Below are the code and all the weights of a small trained network. Each question names an input and a class and asks about switching units off, where a switched-off unit gives its printed mean instead of its output.

import numpy as np


def w(rows, s, z=0):
    codes = np.array(rows[::2]) - 128.0
    scale = np.full(codes.shape[1], s)
    scale[-1] = z or s
    return codes * scale


def f(y):
    return np.maximum(y, 0)


def log_softmax(a):
    a = a - a.max(-1, keepdims=True)
    return a - np.log(np.exp(a).sum(-1, keepdims=True))


def net(x, mask):
    res = np.array(x, float).reshape(1, 4) / 4 @ E
    y = f(res @ A[0][:, :-1].T + A[0][:, -1])
    res = res + np.where(mask, y, B[0][:, -1]) @ B[0][:, :-1]
    return log_softmax(res[-1] @ U[:, :-1].T + U[:, -1])


A, B = {}, {}
E = w([
[120,107,123,137,143,165,145],'x0',
[120,132,146,136,132,95,128],'x1',
[176,29,1,230,74,22,210],'x2',
[226,192,229,227,47,203,233],'x3',
],0.0089)
A[0] = w([
[161,38,11,207,57,51,165,151],'neuron 0',
[114,135,149,154,59,143,106,3],'neuron 1',
[36,106,23,97,177,91,21,69],'neuron 2',
[37,72,21,36,248,76,61,96],'neuron 3',
[223,198,232,208,1,176,239,56],'neuron 4',
[63,188,244,59,167,207,20,153],'neuron 5',
[86,170,204,66,197,165,106,106],'neuron 6',
[117,85,20,190,70,80,170,110],'neuron 7',
],0.0076,0.0058)
B[0] = w([
[199,233,52,46,198,2,195,235],'neuron 0',
[143,123,185,138,139,101,152,131],'neuron 1',
[107,108,193,212,79,187,92,210],'neuron 2',
[59,53,192,232,33,202,60,238],'neuron 3',
[39,8,132,192,34,214,24,250],'neuron 4',
[233,198,79,37,236,99,212,243],'neuron 5',
[129,182,34,112,154,71,195,194],'neuron 6',
[151,154,88,67,197,78,183,200],'neuron 7',
],0.0091,0.016)
U = w([
[153,180,83,59,192,109,158,250],'0',
[94,114,174,187,8,166,78,6],'1',
],0.013,0.0011)

Each question gives the input, the list of numbers given to net, and the class t.
The units are the neurons (one row each of A and B). Each row of codes is followed by its name. A weight is (code - 128) times the scale printed after its matrix; where a second scale follows, it is the last column's (A, B and U).
mask holds one flag per neuron, in row order. A switched-off neuron (its flag False) gives its mean, the last column of its row in B, instead of its output. The means were averaged over made-up inputs and are rounded, as every weight is.
A unit's drop is (log p(t) with every unit on - log p(t) with that unit switched off) / (log p(t) with every unit on - log p(t) with every unit switched off).
The circuit of an input: a set's keep is (log p(t) with only the set's units on - log p(t) with every unit switched off) / (log p(t) with every unit on - log p(t) with every unit switched off). Starting from all 8 units, units are removed one at a time, each time the one whose removal leaves the highest keep (on an exact tie, the one counted first), for as long as the keep stays at least 0.8.
circuit, biggest first: the units of the circuit, biggest drop first
most important unit: the unit with the biggest drop
top k neurons: the k neurons with the biggest drops, biggest first
drop when u is switched off: that unit's drop, to one decimal
input [-8,4,-4,-5], class 1: top 2 neurons	(neuron 3; neuron 0)
input [3,-8,-2,-3], class 1: circuit, biggest first	(neuron 0)
input [-5,-5,8,7], class 0: top 2 neurons	(neuron 0; neuron 7)
input [-2,-4,4,-5], class 1: top 2 neurons	(neuron 3; neuron 5)
input [6,4,-8,8], class 0: top 3 neurons	(neuron 5; neuron 3; neuron 6)
input [8,3,8,8], class 0: top 4 neurons	(neuron 0; neuron 7; neuron 3; neuron 2)
input [8,-3,-6,-8], class 1: top 2 neurons	(neuron 3; neuron 2)
input [7,-8,-8,7], class 0: top 2 neurons	(neuron 5; neuron 3)
input [8,-6,5,5], class 0: top 2 neurons	(neuron 0; neuron 3)
input [8,2,8,8], class 0: top 3 neurons	(neuron 0; neuron 7; neuron 3)
input [-3,-8,-7,6], class 0: top 2 neurons	(neuron 5; neuron 3)
input [0,8,5,-7], class 1: top 3 neurons	(neuron 3; neuron 2; neuron 5)
input [8,-2,-5,5], class 0: drop when neuron 3 is switched off	7.6
input [1,-3,4,-6], class 1: drop when neuron 1 is switched off	0.0
input [-1,-3,-3,-8], class 1: most important unit	neuron 3
input [2,-1,0,-1], class 1: drop when neuron 6 is switched off	0.4
